[[-15  -9 -16  25  11  37  20  26]
 [-14  48  14  40 -49  12 -31 -33]
 [ -2 -18  -3 -22  11  19  12  21]
 [  1 -18 -27  49  30  13  24  26]]
->
[[  1 -18 -27  49  30  13  24  26]
 [ -2 -18  -3 -22  11  19  12  21]
 [-14  48  14  40 -49  12 -31 -33]
 [-15  -9 -16  25  11  37  20  26]]

[[ 14 -21 -55  57  -1 -30  50]
 [-23 -42   3  29  28 -20 -32]
 [ -8 -60   3  25  17 -19 -26]]
->
[[ 14 -21 -55  57  -1 -30  50]
 [ -8 -60   3  25  17 -19 -26]
 [-23 -42   3  29  28 -20 -32]]

[[-25 -39  38  35 -10  16  16]
 [ 26  13  -7 -39  50 -16  -2]]
->
[[ 26  13  -7 -39  50 -16  -2]
 [-25 -39  38  35 -10  16  16]]

[[ -7 -36   0 -48  -9  -8  -2  55  -3  44  -3  -5  -4]
 [ -4  -2   4 -21  -6  -4   2  22   1  -4   0  -3  -2]]
->
[[ -4  -2   4 -21  -6  -4   2  22   1  -4   0  -3  -2]
 [ -7 -36   0 -48  -9  -8  -2  55  -3  44  -3  -5  -4]]

[[ 13  -4  -5 -30   6 -21  10  -2   1  19   7]
 [-30  42 -35  17 -35  15  -6  11 -33  14 -16]
 [ 27 -33  24 -22  28  -5   6   2  24   3   3]
 [-16  15 -17  52  -5 -30 -59 -11 -31 -33  34]
 [ 19 -29  19  16  31 -58 -38 -33   7 -42  53]]
->
[[ 27 -33  24 -22  28  -5   6   2  24   3   3]
 [ 19 -29  19  16  31 -58 -38 -33   7 -42  53]
 [ 13  -4  -5 -30   6 -21  10  -2   1  19   7]
 [-16  15 -17  52  -5 -30 -59 -11 -31 -33  34]
 [-30  42 -35  17 -35  15  -6  11 -33  14 -16]]

[[ 38   8  23  14  -4  14  15]
 [-10  -2 -39 -30   4 -30 -30]
 [  8  -1  36  17   0  16  17]
 [ -8 -46   2   0   2  -1   0]
 [ 16  -6  40  28  -5  27  28]
 [ -2  -6  -5  33  48  32  33]]
->
[[ 38   8  23  14  -4  14  15]
 [ 16  -6  40  28  -5  27  28]
 [  8  -1  36  17   0  16  17]
 [ -2  -6  -5  33  48  32  33]
 [ -8 -46   2   0   2  -1   0]
 [-10  -2 -39 -30   4 -30 -30]]

[[ 30 -28 -29 -18]
 [ 14  58  62 -15]
 [  1  21  21 -29]
 [ 26  26  27 -11]
 [-50 -27 -27  10]
 [-20 -25 -25  10]]
->
[[ 30 -28 -29 -18]
 [ 26  26  27 -11]
 [ 14  58  62 -15]
 [  1  21  21 -29]
 [-20 -25 -25  10]
 [-50 -27 -27  10]]

[[  1  16   8 -45   3  -6 -10 -48  25]
 [ 34  -8 -41   0  40  -9  11  19  -4]
 [ 30 -12 -40  -2  40  -4  12  18  -9]
 [-29 -20  35   3  -9  20  22  34  24]
 [ 37 -11 -39  -5  42  -4  19  21 -11]
 [  4  18  14 -44   1  -4 -14 -47  24]
 [ -2 -20 -14  44  -2   8   7  48 -22]
 [ -9  13  -2  38 -34  -7 -29  -7 -35]
 [  5  19   9 -42  -1 -10 -13 -51  23]]
->
[[ 37 -11 -39  -5  42  -4  19  21 -11]
 [ 34  -8 -41   0  40  -9  11  19  -4]
 [ 30 -12 -40  -2  40  -4  12  18  -9]
 [  5  19   9 -42  -1 -10 -13 -51  23]
 [  4  18  14 -44   1  -4 -14 -47  24]
 [  1  16   8 -45   3  -6 -10 -48  25]
 [ -2 -20 -14  44  -2   8   7  48 -22]
 [ -9  13  -2  38 -34  -7 -29  -7 -35]
 [-29 -20  35   3  -9  20  22  34  24]]

[[-20   8 -23  12 -21   0 -28 -22 -38  -4 -62]
 [  4   3  62 -42 -23  11 -54   2  37 -36  56]
 [ -5 -27  15  33  22  41  57  15 -38 -50   0]
 [-11 -20   8 -12 -54   2  49 -29  60  27 -31]]
->
[[  4   3  62 -42 -23  11 -54   2  37 -36  56]
 [ -5 -27  15  33  22  41  57  15 -38 -50   0]
 [-11 -20   8 -12 -54   2  49 -29  60  27 -31]
 [-20   8 -23  12 -21   0 -28 -22 -38  -4 -62]]
---
[[-43   0   2  13  22  22  19  42 -34 -44]
 [-43 -34   6   3  15  28  18  27  28 -44]
 [ 11 -44 -45 -25   6   5  17  30  10  35]
 [  8   3  14  27  16  28  25 -41 -43 -38]
 [-45 -17   6   8  18  32   4  42  -3 -44]]
->
[[-45 -17   6   8  18  32   4  42  -3 -44]
 [-43   0   2  13  22  22  19  42 -34 -44]
 [-43 -34   6   3  15  28  18  27  28 -44]
 [ 11 -44 -45 -25   6   5  17  30  10  35]
 [  8   3  14  27  16  28  25 -41 -43 -38]]

[[-16  15]
 [-38  48]
 [ -8   6]
 [  2   7]
 [ -8  14]
 [ 19  20]]
->
[[ 19  20]
 [-16  15]
 [-38  48]
 [ -8   6]
 [  2   7]
 [ -8  14]]

[[ 12   9  12  10  13 -27]
 [ 12  18 -48  16  12 -19]]
->
[[ 12  18 -48  16  12 -19]
 [ 12   9  12  10  13 -27]]

[[-23 -34 -11 -44  54 -27]
 [-38 -28 -49 -15  22 -39]
 [-21 -20 -10 -22  13 -21]
 [-36 -12 -44  -1   1 -31]
 [-20  -9 -46   1  38 -22]
 [-28 -44   9 -61  45 -30]
 [-31 -30  -8 -41  35 -29]
 [-17   5 -37  12  15 -13]
 [-18 -24  -1 -36  40 -19]
 [-21  -7 -12 -25  56 -14]
 [-38 -53 -15 -57  40 -43]
 [-14  -8  -7 -12  11 -12]]
->
[[-14  -8  -7 -12  11 -12]
 [-23 -34 -11 -44  54 -27]
 [-38 -28 -49 -15  22 -39]
 [-21 -20 -10 -22  13 -21]
 [-36 -12 -44  -1   1 -31]
 [-20  -9 -46   1  38 -22]
 [-28 -44   9 -61  45 -30]
 [-31 -30  -8 -41  35 -29]
 [-17   5 -37  12  15 -13]
 [-18 -24  -1 -36  40 -19]
 [-21  -7 -12 -25  56 -14]
 [-38 -53 -15 -57  40 -43]]

[[-12 -12  13 -24 -41   7   3  -7 -30 -23 -24  -1 -49 -30 -40]
 [-26 -32 -49   2  -3 -32 -52 -22 -20  -5  -6 -35   2  -2  -6]
 [ -8 -23 -30   8 -28 -13 -41 -26 -37  13   6  -1 -28  -4 -19]
 [-20 -22 -42  -7 -13 -42 -44 -29 -27  -9  -9 -20 -11  -9 -13]
 [ -2 -22  -4 -12 -41   2 -16 -17 -41  -2 -13   2 -44 -12 -36]]
->
[[ -2 -22  -4 -12 -41   2 -16 -17 -41  -2 -13   2 -44 -12 -36]
 [-12 -12  13 -24 -41   7   3  -7 -30 -23 -24  -1 -49 -30 -40]
 [-26 -32 -49   2  -3 -32 -52 -22 -20  -5  -6 -35   2  -2  -6]
 [ -8 -23 -30   8 -28 -13 -41 -26 -37  13   6  -1 -28  -4 -19]
 [-20 -22 -42  -7 -13 -42 -44 -29 -27  -9  -9 -20 -11  -9 -13]]

[[ 3 -2]
 [26 -2]
 [32 -9]
 [57 -8]
 [-9 10]]
->
[[-9 10]
 [ 3 -2]
 [26 -2]
 [32 -9]
 [57 -8]]

[[-55   7 -23 -12  -5  -9  25]
 [  9  -1 -23 -12   7  41 -43]
 [ 38   9 -49  50  -4  41 -21]
 [-55  53  57  12   7 -10 -10]
 [ 57 -12  21  21   0  14 -43]
 [ 57  53 -40   9 -23  30 -21]
 [ 40 -12 -49 -12 -14  17  17]
 [-11 -12  33  48   7   5  24]
 [-46  35  57  50 -23 -10  25]]
->
[[-46  35  57  50 -23 -10  25]
 [-55   7 -23 -12  -5  -9  25]
 [  9  -1 -23 -12   7  41 -43]
 [ 38   9 -49  50  -4  41 -21]
 [-55  53  57  12   7 -10 -10]
 [ 57 -12  21  21   0  14 -43]
 [ 57  53 -40   9 -23  30 -21]
 [ 40 -12 -49 -12 -14  17  17]
 [-11 -12  33  48   7   5  24]]
